Below is a small trained network, with its code and all its weights. Each question gives an input and a class and asks what happens when units are switched off, that is, made to give their printed mean instead of their output.

import numpy as np


def w(rows, s, z=0):
    codes = np.array(rows[::2]) - 128.0
    scale = np.full(codes.shape[1], s)
    scale[-1] = z or s
    return codes * scale


def f(y):
    return np.maximum(y, 0)


def log_softmax(a):
    a = a - a.max(-1, keepdims=True)
    return a - np.log(np.exp(a).sum(-1, keepdims=True))


def net(x, mask):
    res = np.array(x, float).reshape(1, 6) / 4 @ E
    y = f(res @ A[0][:, :-1].T + A[0][:, -1])
    res = res + np.where(mask, y, B[0][:, -1]) @ B[0][:, :-1]
    return log_softmax(res[-1] @ U[:, :-1].T + U[:, -1])


A, B = {}, {}
E = w([
[126,68,78,31,89,109,40,151,253],'x0',
[102,158,96,140,139,117,133,130,131],'x1',
[117,146,119,126,113,134,113,96,118],'x2',
[188,95,74,199,64,39,53,188,59],'x3',
[221,199,110,128,92,21,220,43,175],'x4',
[120,162,137,134,122,129,112,119,131],'x5',
],0.011)
A[0] = w([
[131,132,191,185,128,137,182,129,47,253],'N1',
[105,92,97,52,104,142,63,175,166,150],'N2',
[206,128,113,163,82,81,82,165,141,152],'N3',
[108,112,107,57,80,95,62,149,247,148],'N4',
[122,150,164,72,172,128,186,55,150,153],'N5',
[78,123,171,93,164,194,210,97,195,255],'N6',
[116,163,134,66,176,156,125,81,248,145],'N7',
[144,151,178,170,152,107,207,118,119,141],'N8',
[43,95,141,102,129,211,107,105,142,204],'N9',
[203,155,132,140,100,8,205,25,200,146],'N10',
[136,132,142,107,142,138,135,120,168,117],'N11',
[103,154,116,114,115,152,51,173,107,171],'N12',
[152,113,100,193,85,109,87,138,113,142],'N13',
[62,96,127,162,157,152,90,130,70,214],'N14',
[112,58,122,111,116,153,65,172,59,157],'N15',
],0.011,0.0092)
B[0] = w([
[124,211,127,167,163,124,138,159,44,229],'N1',
[79,106,111,165,126,103,83,118,204,211],'N2',
[118,122,61,160,85,76,106,102,117,203],'N3',
[164,8,67,96,107,144,133,129,195,230],'N4',
[131,179,132,77,105,168,158,107,136,196],'N5',
[124,161,185,106,143,248,189,76,130,239],'N6',
[157,83,140,81,123,187,136,128,157,209],'N7',
[122,176,153,101,108,117,180,154,95,187],'N8',
[110,134,164,133,196,155,139,117,168,216],'N9',
[148,129,89,41,32,115,160,138,97,255],'N10',
[139,132,125,120,113,168,143,144,157,150],'N11',
[158,130,141,175,181,114,100,153,158,189],'N12',
[130,104,91,166,112,54,106,147,89,187],'N13',
[155,144,158,183,195,158,125,146,132,212],'N14',
[131,110,149,144,175,105,88,143,131,212],'N15',
],0.012,0.021)
U = w([
[50,174,217,173,199,182,145,95,87,197],'0',
[77,91,166,114,173,168,110,109,243,95],'1',
[107,218,169,56,70,142,175,97,63,126],'2',
[164,85,100,43,61,166,160,110,179,102],'3',
[156,150,138,218,192,77,74,190,45,253],'4',
[70,95,100,176,151,30,22,141,210,76],'5',
[84,165,93,139,46,20,157,155,2,129],'6',
[153,78,45,97,29,37,101,114,141,4],'7',
],0.0082,0.0027)

Each question gives the input, the list of numbers given to net, and the class t.
The units are the neurons (one row each of A and B). Each row of codes is followed by its name. A weight is (code - 128) times the scale printed after its matrix; where a second scale follows, it is the last column's (A, B and U).
mask holds one flag per neuron, in row order. A switched-off neuron (its flag False) gives its mean, the last column of its row in B, instead of its output. The means were averaged over made-up inputs and are rounded, as every weight is.
A unit's drop is (log p(t) with every unit on - log p(t) with that unit switched off) / (log p(t) with every unit on - log p(t) with every unit switched off).
The circuit of an input: a set's keep is (log p(t) with only the set's units on - log p(t) with every unit switched off) / (log p(t) with every unit on - log p(t) with every unit switched off). Starting from the 12 units with the biggest drops (on a tie, the unit counted first), units are removed one at a time, each time the one whose removal leaves the highest keep (on an exact tie, the one counted first), for as long as the keep stays at least 0.8.
units of the circuit, in order: the units of the circuit, biggest drop first
unit that matters most: the unit with the biggest drop
top k neurons: the k neurons with the biggest drops, biggest first
drop of u: that unit's drop, to one decimal
input [8,-6,7,6,1,7], class 7: top 3 neurons => [N4, N9, N14]
input [0,8,3,2,-4,-7], class 4: units of the circuit, in order => [N4, N6]
input [-8,7,8,-1,1,4], class 2: units of the circuit, in order => [N8]
input [-1,3,5,0,5,7], class 2: top 2 neurons => [N4, N13]
input [7,2,0,1,-4,-3], class 5: top 2 neurons => [N6, N2]
input [0,-1,8,-7,-7,-7], class 0: top 2 neurons => [N4, N6]
input [8,-7,4,-5,-1,0], class 1: top 3 neurons => [N10, N2, N9]
input [0,5,-5,1,-5,-6], class 4: top 2 neurons => [N6, N4]
input [1,-6,3,-4,-1,-2], class 1: top 2 neurons => [N10, N1]
input [7,-1,3,-4,0,-7], class 1: top 2 neurons => [N10, N2]
input [1,-7,-4,0,-2,7], class 1: top 2 neurons => [N1, N13]
input [0,-3,-5,-8,-1,6], class 0: top 3 neurons => [N10, N6, N4]
input [8,-1,6,1,-2,6], class 5: top 2 neurons => [N6, N2]
input [0,-1,-4,-2,-1,-8], class 0: units of the circuit, in order => [N4]
input [-4,-6,-5,0,2,-1], class 2: top 2 neurons => [N13, N3]
input [-8,1,-8,1,4,1], class 6: top 2 neurons => [N6, N1]
input [-6,2,1,3,-1,-3], class 4: top 2 neurons => [N10, N6]
input [-7,-5,5,1,-1,2], class 4: top 2 neurons => [N6, N10]
input [8,2,4,5,-1,5], class 5: drop of N10 => 0.1
input [-1,-1,-1,8,3,-5], class 6: unit that matters most => N4
input [-1,0,-2,2,-2,1], class 4: drop of N6 => 0.1
input [-7,6,4,7,1,-7], class 6: drop of N12 => 0.2
input [-3,5,-4,2,5,5], class 6: drop of N6 => 0.1
